X =
[[-0.06, 0.13, 0.08, 0.48, 0.01, 0.47],
[0.08, 0.26, 0.21, 0.22, -0.01, 0.33],
[-0.03, 0.03, 0.01, 0.13, 0.02, 0.11],
[-3.22, -1.58, -2.71, 1.76, 0.86, -0.51],
[-1.12, -0.94, -1.32, -1.17, 0.32, -1.99],
[0.52, -6.22, -3.41, -1.57, -0.26, -3.10],
[0.11, 0.16, 0.18, 0.03, -0.11, 0.19],
[-1.38, -5.45, -4.48, -1.61, 2.05, -4.98]]
The third entry on the diagonal from the top-right corner is 0.13
The entry directly above -0.26 -> 0.32
Find the entry directly below -0.26.
Answer: -0.11
The second smallest entry: -5.45
Find the 1st entry, reading row by row.
Answer: -0.06
Find the largest entry in the first row.
Answer: 0.48
Find the entry in the bottom-right corner.
Answer: -4.98
Find the 4th-last entry, reading row by row.
Answer: -4.48
Find the entry directly below 0.02.
Answer: 0.86
Find the 3rd entry on the main diagonal.
Answer: 0.01
Find the entry just left of 0.18.
Answer: 0.16
Find the entry in the top-right corner.
Answer: 0.47
Find the smallest entry in the first column.
Answer: -3.22
The entry directly below 0.48 is 0.22
Find the entry directly below -2.71.
Answer: -1.32
Find the entry just left of 0.16.
Answer: 0.11
The bottom-left entry: -1.38
Find the entry just left of 2.05.
Answer: -1.61
Find the entry directly above -1.17.
Answer: 1.76
Find the bottom entry of the column that holds the largest entry.
Answer: 2.05
The entry just right of the smallest entry -> -3.41
The 5th entry in reading order is 0.01
Find the entry directly above 0.52.
Answer: -1.12
Find the third entry, reading row by row.
Answer: 0.08
The second entry in reading order: 0.13
The last entry of the smallest entry's row: -3.10
Find the entry just left of the smallest entry.
Answer: 0.52
The 2nd entry on the diagonal from the top-right corner: -0.01
Find the entry just left of -3.41.
Answer: -6.22
Find the entry directly above the smallest entry.
Answer: -0.94

Questions about the array below. Counting starts at 0.
1) Report the entry directly above 1.88.
2) Report the entry just left of 0.14.
3) Report the entry in row 0 and column 2.
4) Report the entry in row 2 and column 2.
5) Report the entry at row 2, column 0.
6) Report the entry at row 1, column 0.
7) Report the entry in row 0 and column 0.
8) Report the entry just right of -0.02.
[[-0.56, 0.52, -2.60, -0.15, 0.75, 0.22, -0.35, 1.26, -0.09, -0.79, -1.38, 2.10, -0.26],
[2.33, -2.89, 6.35, -1.34, 1.48, -5.98, -4.57, -0.72, 2.07, 3.69, 3.97, -7.30, -0.98],
[-1.59, -1.47, -2.03, 0.65, 2.02, -3.34, 1.72, -1.83, -2.78, -0.03, 1.50, -1.75, 1.58],
[-1.94, -1.97, -1.97, 0.92, 2.40, -4.39, 2.13, -2.50, -3.61, 0.12, 2.24, -2.68, 2.05],
[-1.38, -1.07, -2.17, 0.47, 1.72, -2.49, 1.24, -1.07, -2.30, -0.09, 0.78, -0.83, 1.21],
[-1.20, -0.80, -2.26, 0.42, 1.61, -2.06, 1.04, -0.77, -1.88, -0.31, 0.47, -0.46, 1.00],
[-1.61, -1.43, -2.06, 0.65, 2.03, -3.39, 1.71, -1.84, -2.94, -0.03, 1.49, -1.73, 1.60],
[1.14, -1.98, 3.77, -0.78, 1.38, -2.95, -3.42, -0.51, 1.22, 2.49, 2.51, -4.11, -0.94],
[0.17, 1.88, -2.75, -0.67, -0.02, 2.83, -1.63, 3.39, 1.77, -1.49, -3.45, 4.76, -1.39],
[-0.44, 0.70, -2.55, -0.15, 0.67, 0.84, -0.57, 1.68, 0.24, -1.06, -1.73, 2.65, -0.60],
[2.04, -2.59, 5.93, -1.21, 1.49, -5.38, -4.31, -0.84, 2.05, 3.49, 3.53, -6.67, -1.01],
[-0.93, -0.29, -0.92, 0.10, 0.93, 2.18, -1.60, -0.13, -0.53, -0.09, 0.14, 1.24, -0.86]]
1) -1.98
2) -0.09
3) -2.60
4) -2.03
5) -1.59
6) 2.33
7) -0.56
8) 2.83

Questions about the table below.
1) Give the entry just left of the centre entry.
2) Give the entry just left of 4.37.
3) Give the entry just right of 2.78.
4) Give the third entry in reading order.
((1.66, 1.10, 0.50, 2.27, 1.20, 0.38, 1.62, 0.77, 0.47, 0.81, 0.20, 1.37, 0.89, 0.93, 1.19), (-0.42, 0.44, 1.06, -2.86, -1.44, 2.17, -0.66, 0.89, 0.82, 1.13, 2.28, 1.57, -1.51, 0.02, -0.91), (0.90, 1.17, 1.49, 0.79, 1.32, 1.44, 0.96, 1.33, 1.54, 1.28, 1.55, 0.86, 1.53, 1.33, 1.27), (-1.14, -2.17, -2.58, 3.49, 2.03, -4.95, -0.53, -2.67, -1.96, -3.28, -4.90, -5.28, 2.73, -0.91, 0.82), (-1.66, -0.04, 1.97, -1.93, 1.35, 1.42, -1.26, 0.94, 2.37, 0.54, 2.11, -2.36, 2.78, 1.10, 0.91), (0.06, -1.75, -3.22, 4.37, 1.26, -5.06, 0.39, -2.74, -2.88, -3.07, -5.38, -3.28, 1.11, -1.24, 0.42), (-2.95, -0.60, 2.26, -3.67, 1.06, 1.65, -2.44, 0.81, 2.77, 0.30, 2.61, -3.66, 3.02, 0.91, 0.52), (1.10, 1.33, 1.56, 0.81, 1.24, 1.64, 1.10, 1.46, 1.57, 1.45, 1.71, 1.25, 1.35, 1.37, 1.26), (-0.94, 0.90, 2.44, -5.13, -1.93, 4.19, -1.24, 1.91, 2.14, 2.22, 4.54, 2.24, -1.70, 0.47, -1.14))
1) -1.26
2) -3.22
3) 1.10
4) 0.50
